[130 137 123 150 138] → 138
[122 146 104 154 139 107] → 107
[145 105 136 150 113 144] → 144
[129 123 139 150 115 128] → 128
[108 131 140 116 146 120 154] → 154
[143 139 123 136 154 129 138] → 138
[113 150 134 123 129 122] → 122
[144 125 107 155 120 112 130] → 130
[147 101 118 135 116 123 118] → 118
[125 128 122 130 154 135] → 135
---
[[139 111 110 127 138 132]
 [139 105 121 119 133 120]] | 139, 120

[[151 143 142 115 146]
 [107 111 116 135 113]] | 151, 113

[122 120 103 149 135 143 119] | 122, 119

[117 142 101 150] | 117, 150

[125 122 143 152 155 157] | 125, 157

[149 132 142 140] | 149, 140
---
[126 132 103 123 146 124 129] → 124

[[155 109 144 124]
 [139 130 118 156]
 [151 146 157 116]] → 157

[134 103 127 130 132] → 130

[116 113 138 140 152 141 139] → 141

[109 128 150 154 120] → 154

[136 144 101 121 150 118 106] → 118
---
[[154 113 155 144 109 106]
 [144 123 144 142 120 119]
 [119 151 118 129 150 154]] -> 154, 154

[[129 138 130 128 111]
 [129 137 130 102 103]] -> 129, 103

[[121 132 130 135 136]
 [136 121 142 124 151]
 [131 123 142 124 151]] -> 121, 151

[106 139 146 109] -> 106, 109

[128 131 131 132 149 153] -> 128, 153

[[128 129 104 113]
 [127 128 111 147]
 [128 128 140 152]] -> 128, 152

[[140 133 123 127]
 [108 156 114 131]
 [135 113 119 122]] -> 140, 122

[120  98 133 126 110 138] -> 120, 138

[[140 137 116 112]
 [122 138 109 105]] -> 140, 105

[[145 116 144 119]
 [ 98 140 140 120]
 [130 135 148 130]] -> 145, 130
---
[[131 132 116 142  99 114 142]
 [117 133 147 106 137 144 130]] value 133

[157 108 145 123 152] value 108

[[139 144 152  99]
 [143 109 139 130]] value 109

[112 156 110 124 143 129 133] value 156

[150 113 136 129] value 113

[146 133 134 106 130 132] value 133

[127 128  98 152] value 128
---
Input: [[129, 128, 156, 111], [129, 128, 149, 106]]
Output: 149
Input: [[110, 119, 144, 137, 102, 132], [106, 116, 145, 131, 99, 131]]
Output: 99
Input: [[126, 125, 125, 115, 138, 135, 116], [128, 138, 135, 105, 122, 138, 139]]
Output: 138
Input: [[135, 137, 124, 134], [128, 142, 118, 152]]
Output: 118
Input: [[124, 144, 143, 99], [127, 145, 142, 100]]
Output: 142
Input: [[125, 125, 140, 132, 156, 124, 120], [120, 128, 148, 130, 145, 130, 121]]
Output: 130
Input: [[126, 114, 120, 146, 141, 101], [104, 137, 145, 132, 150, 117]]
Output: 150
Input: [[126, 127, 129, 129], [102, 127, 122, 117]]
Output: 122
---
124  146  147  122  112  102
138  106  143  125  148  100
141  138  141  138  113  121
-> 102

132  117  119  150  151
142  107  106  149  151
155  148  117  118  110
-> 151

123  125  135  130
118  120  152  130
131  125  135  130
-> 130

120  133  133  123  138  124
116  126  140  131  122  130
137  150  129  152  111  151
-> 124

108  127  140  143  110  117  130
121  145  128  143  151  122  133
126  111  151  148  114  152  119
-> 130

123  111  149  124  148
122  109  148  122  148
131  140  145  154  148
-> 148

119  117  157  156  117  122  152
124  129  140  139  137  140  130
132  125  150  150  114  115  156
-> 152
---
array([[127, 134, 116, 125, 131, 118, 124, 134, 137, 123, 129],
       [137, 126, 138, 124, 131, 126, 112, 134, 128, 129, 136],
       [125, 130, 129, 137, 120, 130, 134, 124, 126, 128, 131],
       [129, 125, 141, 128, 125, 129, 128, 124, 131, 122, 133],
       [122, 124, 138, 128, 123, 121, 135, 129, 126, 118, 130],
       [125, 130, 123, 130, 133, 127, 130, 134, 119, 133, 125],
       [128, 135, 121, 126, 128, 128, 129, 131, 127, 133, 133],
       [124, 135, 121, 123, 124, 122, 131, 127, 114, 128, 119],
       [121, 124, 134, 130, 127, 125, 152, 120, 136, 124, 132],
       [125, 123, 137, 135, 127, 114, 142, 125, 135, 128, 122],
       [130, 123, 127, 134, 131, 138, 131, 129, 117, 116, 135]]) -> 123

array([[123, 132, 134, 123, 118, 137, 125, 128, 135, 128, 122, 133, 115,
        130, 124, 128],
       [123, 126, 120, 131, 128, 122, 131, 127, 127, 126, 125, 129, 118,
        129, 127, 128],
       [127, 138, 113, 137, 128, 121, 132, 128, 130, 129, 125, 143, 123,
        136, 128, 131],
       [117, 134, 115, 136, 140, 129, 130, 129, 133, 126, 111, 136, 132,
        133, 120, 129],
       [127, 124, 137, 119, 114, 119, 121, 128, 130, 146, 116, 123, 123,
        123, 114, 142],
       [127, 117, 133, 126, 135, 124, 129, 128, 124, 127, 130, 112, 139,
        122, 129, 129],
       [143, 129, 132, 127, 143, 139, 127, 128, 125, 120, 146, 126, 144,
        131, 147, 124],
       [141, 128, 132, 128, 113, 115, 131, 127, 124, 134, 153, 129, 128,
        130, 142, 134],
       [151, 121, 155, 101, 124, 145, 109, 128, 127, 141, 135, 119, 123,
        124, 140, 138]]) -> 124

array([[154, 121, 122, 124, 134, 148],
       [151, 127, 129, 126, 131, 147],
       [135, 109, 115, 146, 135, 120],
       [119,  98, 101, 137, 126, 110],
       [123, 124, 129, 144, 123, 119],
       [121, 145, 146, 126, 107, 134]]) -> 134

array([[137, 130, 129, 132, 129, 132, 123, 121, 116, 102],
       [138, 119, 128, 130, 124, 127, 131, 129, 133, 144],
       [134, 132, 130, 138, 131, 124, 117, 125, 124, 142],
       [121, 123, 121, 128, 123, 131, 135, 135, 137, 127],
       [126, 128, 137, 124, 119, 121, 131, 124, 127, 134],
       [132, 120, 124, 127, 125, 135, 139, 129, 130, 115],
       [129, 125, 136, 123, 130, 132, 140, 131, 143, 124]]) -> 116

array([[113, 128, 131, 130, 127, 127, 138, 125],
       [119, 127, 124, 130, 124, 130, 132, 126],
       [134, 135, 125, 128, 111, 123, 129, 128],
       [152, 130, 121, 128, 118, 126, 129, 123],
       [119, 143, 119, 130, 134, 128, 133, 126],
       [130, 130, 124, 127, 142, 131, 128, 127],
       [128, 137, 136, 129, 133, 127, 141, 123],
       [129, 130, 127, 129, 128, 134, 127, 127],
       [124, 119, 131, 128, 120, 129, 127, 123],
       [131, 126, 118, 124, 125, 128, 118, 121],
       [136, 104, 137, 128, 130, 128, 134, 133],
       [132, 125, 125, 128, 129, 127, 122, 130]]) -> 138
